Below is a small trained network, with its code and all its weights. Each question gives an input and a class and asks what happens when units are switched off, that is, made to give their printed mean instead of their output.

import numpy as np


def w(rows, s, z=0):
    codes = np.array(rows[::2]) - 128.0
    scale = np.full(codes.shape[1], s)
    scale[-1] = z or s
    return codes * scale


def norm(h):
    return h / np.sqrt((h * h).mean(-1, keepdims=True) + 1e-5)


def f(y):
    return np.maximum(y, 0)


def log_softmax(a):
    a = a - a.max(-1, keepdims=True)
    return a - np.log(np.exp(a).sum(-1, keepdims=True))


def net(x, mask):
    res = np.array(x, float).reshape(1, 3) / 4 @ E
    u = 0
    for l in range(2):
        y = f(norm(res) @ A[l][:, :-1].T + A[l][:, -1])
        res = res + np.where(mask[u : u + 10], y, B[l][:, -1]) @ B[l][:, :-1]
        u += 10
    return log_softmax(norm(res)[-1] @ U[:, :-1].T + U[:, -1])


A, B = {}, {}
E = w([
[117,77,76,235,23],'x0',
[255,134,72,46,34],'x1',
[127,246,148,164,88],'x2',
],0.0055)
A[0] = w([
[163,130,139,86,122,87],'L0N0',
[126,15,110,78,163,11],'L0N1',
[150,31,128,64,129,30],'L0N2',
[161,145,145,9,183,106],'L0N3',
[85,97,159,151,179,87],'L0N4',
[127,178,150,121,130,129],'L0N5',
[135,143,117,116,115,57],'L0N6',
[220,105,112,58,65,5],'L0N7',
[134,233,130,114,69,52],'L0N8',
[140,77,137,150,23,105],'L0N9',
],0.013,0.0028)
B[0] = w([
[95,161,89,92,140,170],'L0N0',
[167,192,193,205,132,197],'L0N1',
[177,209,170,189,127,187],'L0N2',
[147,1,68,134,152,255],'L0N3',
[76,198,88,61,123,214],'L0N4',
[163,116,139,165,140,175],'L0N5',
[111,143,124,126,123,140],'L0N6',
[56,204,121,53,92,228],'L0N7',
[176,208,158,197,148,211],'L0N8',
[145,42,48,133,173,209],'L0N9',
],0.018,0.0081)
A[1] = w([
[5,93,188,188,211,210],'L1N0',
[46,150,79,178,189,162],'L1N1',
[155,127,172,178,102,69],'L1N2',
[65,113,148,146,131,37],'L1N3',
[112,124,105,171,58,128],'L1N4',
[123,107,121,154,89,132],'L1N5',
[41,145,142,62,90,147],'L1N6',
[140,26,97,143,122,148],'L1N7',
[185,173,180,187,123,40],'L1N8',
[123,121,138,133,113,4],'L1N9',
],0.017,0.0021)
B[1] = w([
[158,156,2,157,135,202],'L1N0',
[126,104,206,114,114,251],'L1N1',
[143,174,142,110,142,151],'L1N2',
[110,160,100,118,164,144],'L1N3',
[120,127,83,121,187,146],'L1N4',
[143,117,112,116,137,135],'L1N5',
[123,154,150,59,89,189],'L1N6',
[156,70,160,96,146,180],'L1N7',
[153,150,172,181,142,191],'L1N8',
[133,151,136,115,138,128],'L1N9',
],0.031,0.013)
U = w([
[194,218,163,226,187,177],'0',
[92,208,81,20,105,205],'1',
[173,11,106,106,202,210],'2',
[139,116,243,113,121,242],'3',
[51,71,143,198,60,8],'4',
[24,74,133,195,81,11],'5',
[43,76,130,194,71,10],'6',
[33,100,146,175,101,1],'7',
],0.012,0.005)

Each question gives the input, the list of numbers given to net, and the class t.
The units are the neurons (one row each of A and B). Each row of codes is followed by its name. A weight is (code - 128) times the scale printed after its matrix; where a second scale follows, it is the last column's (A, B and U).
mask holds one flag per neuron, layer by layer. A switched-off neuron (its flag False) gives its mean, the last column of its row in B, instead of its output. The means were averaged over made-up inputs and are rounded, as every weight is.
A unit's drop is (log p(t) with every unit on - log p(t) with that unit switched off) / (log p(t) with every unit on - log p(t) with every unit switched off).
The circuit of an input: a set's keep is (log p(t) with only the set's units on - log p(t) with every unit switched off) / (log p(t) with every unit on - log p(t) with every unit switched off). Starting from the 12 units with the biggest drops (on a tie, the unit counted first), units are removed one at a time, each time the one whose removal leaves the highest keep (on an exact tie, the one counted first), for as long as the keep stays at least 0.8.
units of the circuit, in order: the units of the circuit, biggest drop first
unit that matters most: the unit with the biggest drop
top k neurons: the k neurons with the biggest drops, biggest first
top k neurons in layer l: the k neurons of layer l with the biggest drops, biggest first
input [-3,4,-3], class 1: unit that matters most	L0N7
input [8,3,7], class 2: top 3 neurons	(L0N9, L0N1, L0N2)
input [6,-5,5], class 2: units of the circuit, in order	(L0N7, L0N1, L1N8)
input [-2,7,-5], class 1: top 2 neurons	(L0N7, L0N8)
input [-7,6,-7], class 0: top 4 neurons	(L0N2, L0N1, L0N9, L0N4)
input [4,4,-5], class 0: top 4 neurons	(L0N2, L0N1, L0N3, L0N4)
input [-2,4,-4], class 0: top 2 neurons	(L0N2, L0N1)
input [-2,-7,-8], class 0: top 3 neurons	(L0N1, L0N7, L1N0)
input [5,6,-7], class 0: top 4 neurons	(L0N2, L0N1, L0N4, L0N3)
input [-3,3,-4], class 0: top 3 neurons	(L0N2, L0N1, L1N1)
input [-2,-1,-6], class 0: top 2 neurons	(L0N1, L1N1)
input [-8,5,6], class 2: top 4 neurons	(L0N3, L0N1, L0N2, L0N4)
input [2,-5,-3], class 1: top 2 neurons in layer 0	(L0N4, L0N8)
input [-6,8,-7], class 1: top 2 neurons in layer 1	(L1N1, L1N8)
input [6,2,-2], class 2: unit that matters most	L0N9
input [-4,-7,1], class 1: top 2 neurons	(L0N4, L1N0)
input [-1,8,-7], class 1: top 3 neurons in layer 0	(L0N7, L0N8, L0N0)
input [-7,-8,-4], class 1: top 3 neurons in layer 0	(L0N4, L0N9, L0N8)
input [6,-5,2], class 2: top 2 neurons in layer 0	(L0N7, L0N9)
input [-8,4,6], class 2: unit that matters most	L0N3
input [-7,2,-8], class 0: top 3 neurons in layer 0	(L0N1, L0N2, L0N9)
input [6,8,1], class 1: top 2 neurons in layer 0	(L0N7, L0N3)
